Below are the code and all the weights of a small trained network. Each question names an input and a class and asks about switching units off, where a switched-off unit gives its printed mean instead of its output.

import numpy as np


def w(rows, s, z=0):
    codes = np.array(rows[::2]) - 128.0
    scale = np.full(codes.shape[1], s)
    scale[-1] = z or s
    return codes * scale


def f(y):
    return y / 2 * (1 + np.tanh(0.7978845608 * (y + 0.044715 * y**3)))


def log_softmax(a):
    a = a - a.max(-1, keepdims=True)
    return a - np.log(np.exp(a).sum(-1, keepdims=True))


def net(x, mask):
    res = np.array(x, float).reshape(1, 7) / 4 @ E
    y = f(res @ A[0][:, :-1].T + A[0][:, -1])
    res = res + np.where(mask, y, B[0][:, -1]) @ B[0][:, :-1]
    return log_softmax(res[-1] @ U[:, :-1].T + U[:, -1])


A, B = {}, {}
E = w([
[135,57,166,211,171,120,104,107,93,134,161],'x0',
[149,82,173,42,139,76,109,81,206,207,34],'x1',
[158,97,208,55,114,239,85,103,88,146,126],'x2',
[212,130,161,91,235,73,150,43,95,100,181],'x3',
[126,116,59,149,91,122,140,40,109,98,122],'x4',
[63,150,165,151,150,59,96,168,2,97,59],'x5',
[91,117,87,101,172,127,37,166,103,92,157],'x6',
],0.0082)
A[0] = w([
[55,115,112,162,69,192,86,171,111,130,102,231],'N1',
[134,120,100,135,73,208,131,87,231,145,149,244],'N2',
[137,126,158,125,162,59,137,111,71,117,83,252],'N3',
[67,121,149,88,139,121,100,193,77,118,91,82],'N4',
[153,158,132,149,148,59,136,134,179,139,112,147],'N5',
[159,123,227,104,103,154,157,104,142,203,47,240],'N6',
[184,153,134,115,182,126,133,111,122,92,176,221],'N7',
[152,114,119,110,138,147,144,166,151,131,135,134],'N8',
[183,135,120,109,146,147,170,55,191,120,204,141],'N9',
[114,137,89,191,127,34,163,130,169,121,135,29],'N10',
[123,134,122,75,152,64,126,163,142,130,116,100],'N11',
[114,109,82,182,82,103,141,10,59,97,98,110],'N12',
[150,129,141,144,114,182,131,130,56,121,152,140],'N13',
],0.012,0.0027)
B[0] = w([
[146,64,118,162,126,132,125,245,134,151,84,223],'N1',
[142,53,123,100,100,197,145,125,140,194,180,248],'N2',
[130,103,124,117,112,160,137,34,156,156,154,192],'N3',
[152,188,103,98,135,141,112,175,124,83,148,190],'N4',
[132,102,143,183,117,149,155,138,86,127,148,177],'N5',
[147,127,138,121,125,145,73,68,140,178,3,224],'N6',
[112,163,111,75,97,125,149,143,135,111,163,189],'N7',
[137,115,104,117,116,145,108,94,125,123,115,151],'N8',
[115,135,82,81,117,183,86,196,134,124,169,223],'N9',
[127,66,177,181,140,108,140,79,122,152,86,199],'N10',
[102,123,135,172,134,89,159,99,124,113,157,159],'N11',
[128,196,152,56,152,124,126,55,134,112,186,193],'N12',
[102,158,107,150,143,54,151,126,145,95,137,180],'N13',
],0.014,0.015)
U = w([
[130,157,197,114,154,91,106,2,97,133,75,182],'0',
[118,192,93,53,139,143,121,105,89,53,239,251],'1',
[131,168,98,145,133,106,66,210,79,67,62,18],'2',
[94,39,152,238,113,99,208,124,90,139,146,34],'3',
[163,71,109,92,74,188,87,106,152,207,91,150],'4',
],0.0067,0.002)

Each question gives the input, the list of numbers given to net, and the class t.
The units are the neurons (one row each of A and B). Each row of codes is followed by its name. A weight is (code - 128) times the scale printed after its matrix; where a second scale follows, it is the last column's (A, B and U).
mask holds one flag per neuron, in row order. A switched-off neuron (its flag False) gives its mean, the last column of its row in B, instead of its output. The means were averaged over made-up inputs and are rounded, as every weight is.
A unit's drop is (log p(t) with every unit on - log p(t) with that unit switched off) / (log p(t) with every unit on - log p(t) with every unit switched off).
The circuit of an input: a set's keep is (log p(t) with only the set's units on - log p(t) with every unit switched off) / (log p(t) with every unit on - log p(t) with every unit switched off). Starting from the 12 units with the biggest drops (on a tie, the unit counted first), units are removed one at a time, each time the one whose removal leaves the highest keep (on an exact tie, the one counted first), for as long as the keep stays at least 0.8.
circuit, biggest first: the units of the circuit, biggest drop first
unit that matters most: the unit with the biggest drop
top k neurons: the k neurons with the biggest drops, biggest first
drop of u: that unit's drop, to one decimal
input [7,-1,-8,3,5,-4,-4], class 1: circuit, biggest first	(N12)
input [0,7,0,1,-4,2,-1], class 0: circuit, biggest first	(N2 N1)
input [-5,-4,-4,-6,-4,0,-1], class 2: circuit, biggest first	(N3 N2)
input [-4,8,-7,-1,-7,-2,-2], class 0: circuit, biggest first	(N1 N11)
input [-6,5,7,1,0,7,6], class 0: circuit, biggest first	(N2 N9)
input [2,-2,-6,-4,-2,5,2], class 3: top 3 neurons	(N10 N9 N6)
input [6,-4,-6,1,6,1,4], class 0: circuit, biggest first	(N10 N12)
input [0,-3,0,0,-5,1,0], class 2: top 3 neurons	(N2 N12 N3)
input [3,1,-4,6,-3,5,7], class 1: top 2 neurons	(N6 N4)
input [4,-2,-4,8,-5,-3,-6], class 1: top 2 neurons	(N9 N7)
input [4,-3,-1,-1,6,-5,-4], class 1: top 2 neurons	(N12 N6)
input [6,-1,-6,0,7,2,-7], class 0: circuit, biggest first	(N12 N10)
input [6,-5,1,-2,6,5,-7], class 0: circuit, biggest first	(N12 N9)
input [2,5,-3,-8,3,-1,6], class 3: unit that matters most	N6
input [-4,1,-8,-2,1,-2,-8], class 3: top 2 neurons	(N10 N5)
input [-8,-4,-8,-7,-4,2,0], class 3: top 4 neurons	(N10 N9 N6 N11)
input [-5,-5,-6,3,1,-1,-2], class 1: top 2 neurons	(N1 N6)
input [7,-8,-1,-6,-8,-6,-7], class 3: top 2 neurons	(N6 N13)
input [-2,-7,-8,-4,-5,-5,-6], class 3: top 2 neurons	(N10 N6)
input [-1,-6,-2,-5,-6,3,-7], class 2: unit that matters most	N2
input [1,8,5,2,5,2,4], class 0: top 3 neurons	(N2 N1 N9)
input [-2,0,2,-6,8,8,3], class 2: drop of N1	1.8
